Below are the code and all the weights of a small trained network. Each question names an input and a class and asks about switching units off, where a switched-off unit gives its printed mean instead of its output.

import numpy as np


def w(rows, s, z=0):
    codes = np.array(rows[::2]) - 128.0
    scale = np.full(codes.shape[1], s)
    scale[-1] = z or s
    return codes * scale


def f(y):
    return y / 2 * (1 + np.tanh(0.7978845608 * (y + 0.044715 * y**3)))


def log_softmax(a):
    a = a - a.max(-1, keepdims=True)
    return a - np.log(np.exp(a).sum(-1, keepdims=True))


def net(x, mask):
    res = np.array(x, float).reshape(1, 5) / 4 @ E
    y = f(res @ A[0][:, :-1].T + A[0][:, -1])
    res = res + np.where(mask, y, B[0][:, -1]) @ B[0][:, :-1]
    return log_softmax(res[-1] @ U[:, :-1].T + U[:, -1])


A, B = {}, {}
E = w([
[128,130,126,138,130,129,117,122,126,121],'x0',
[150,111,117,131,125,103,134,120,139,128],'x1',
[122,196,94,118,3,71,125,95,103,120],'x2',
[126,41,171,154,64,200,137,61,88,203],'x3',
[223,113,90,64,116,159,38,197,58,189],'x4',
],0.012)
A[0] = w([
[120,88,127,119,167,149,139,116,124,140,122],'n0',
[154,140,135,121,113,126,123,139,121,134,185],'n1',
[115,124,165,149,119,121,151,121,115,110,121],'n2',
[98,111,153,134,121,127,150,89,142,128,117],'n3',
[129,105,162,129,98,140,126,104,112,134,47],'n4',
[174,120,113,112,83,131,78,162,84,146,126],'n5',
[148,88,136,143,203,159,114,116,126,120,143],'n6',
[149,187,103,118,173,88,121,177,134,117,4],'n7',
[78,124,142,152,144,112,178,69,153,111,103],'n8',
[157,106,134,124,115,142,110,138,99,151,92],'n9',
[137,157,118,111,151,118,129,133,135,106,58],'n10',
[158,115,122,116,161,159,98,157,110,145,112],'n11',
[136,81,160,132,207,147,135,141,139,135,162],'n12',
[129,49,138,140,72,186,125,80,107,156,35],'n13',
[133,182,121,125,5,110,119,101,110,125,173],'n14',
],0.021,0.004)
B[0] = w([
[92,101,128,155,113,87,170,134,110,131,167],'n0',
[114,130,120,132,116,186,135,135,119,132,158],'n1',
[170,129,123,104,133,170,130,111,129,127,160],'n2',
[147,115,108,92,130,195,104,121,170,125,176],'n3',
[142,199,149,151,147,83,124,169,112,126,163],'n4',
[177,120,108,93,114,231,126,81,193,113,227],'n5',
[56,78,104,161,99,94,157,100,119,142,192],'n6',
[159,196,173,162,176,65,87,167,118,102,225],'n7',
[212,130,104,89,109,254,87,116,171,124,225],'n8',
[159,127,121,113,125,202,86,136,143,128,179],'n9',
[155,171,160,115,155,86,121,158,98,165,171],'n10',
[158,112,111,97,109,202,139,96,169,120,192],'n11',
[45,77,117,130,75,79,170,108,71,155,202],'n12',
[164,228,169,140,202,15,91,187,115,95,224],'n13',
[11,23,113,160,97,71,195,106,82,160,254],'n14',
],0.016,0.025)
U = w([
[54,26,111,144,95,116,194,103,99,156,253],'0',
[186,98,103,69,122,250,98,100,181,113,8],'1',
[160,200,190,145,208,66,84,177,113,99,113],'2',
],0.013,0.0019)

Each question gives the input, the list of numbers given to net, and the class t.
The units are the neurons (one row each of A and B). Each row of codes is followed by its name. A weight is (code - 128) times the scale printed after its matrix; where a second scale follows, it is the last column's (A, B and U).
mask holds one flag per neuron, in row order. A switched-off neuron (its flag False) gives its mean, the last column of its row in B, instead of its output. The means were averaged over made-up inputs and are rounded, as every weight is.
A unit's drop is (log p(t) with every unit on - log p(t) with that unit switched off) / (log p(t) with every unit on - log p(t) with every unit switched off).
The circuit of an input: a set's keep is (log p(t) with only the set's units on - log p(t) with every unit switched off) / (log p(t) with every unit on - log p(t) with every unit switched off). Starting from the 12 units with the biggest drops (on a tie, the unit counted first), units are removed one at a time, each time the one whose removal leaves the highest keep (on an exact tie, the one counted first), for as long as the keep stays at least 0.8.
circuit, biggest first: the units of the circuit, biggest drop first
most important unit: the unit with the biggest drop
k most important neurons: the k neurons with the biggest drops, biggest first
drop of u: that unit's drop, to one decimal
input [-4,5,5,-8,-8], class 1: most important unit -> n8
input [1,1,-3,-7,6], class 2: 2 most important neurons -> (n7 n8)
input [-7,-3,0,-5,-5], class 1: 2 most important neurons -> (n13 n8)
input [1,-8,-2,8,-8], class 1: 2 most important neurons -> (n8 n3)
input [-2,-2,4,0,-5], class 1: 2 most important neurons -> (n8 n12)
input [8,6,-3,1,-4], class 1: 2 most important neurons -> (n14 n8)
input [-3,0,-5,6,1], class 2: 3 most important neurons -> (n13 n14 n4)
input [3,-6,6,1,-7], class 1: 2 most important neurons -> (n8 n3)
input [6,-6,6,1,5], class 0: 2 most important neurons -> (n14 n8)
input [0,-2,6,-3,-7], class 1: 2 most important neurons -> (n8 n12)
input [1,7,-7,-6,-3], class 0: 3 most important neurons -> (n12 n13 n6)
input [6,-5,3,7,6], class 2: 2 most important neurons -> (n13 n8)
input [-2,2,-6,-5,-8], class 1: 2 most important neurons -> (n8 n14)
input [-4,-8,-7,8,7], class 2: circuit, biggest first -> (n13)
input [7,-1,-3,4,1], class 2: drop of n14 -> 2.1
input [-6,-2,4,6,-4], class 2: drop of n13 -> 1.7
input [3,-5,-8,-6,2], class 0: drop of n12 -> 0.7
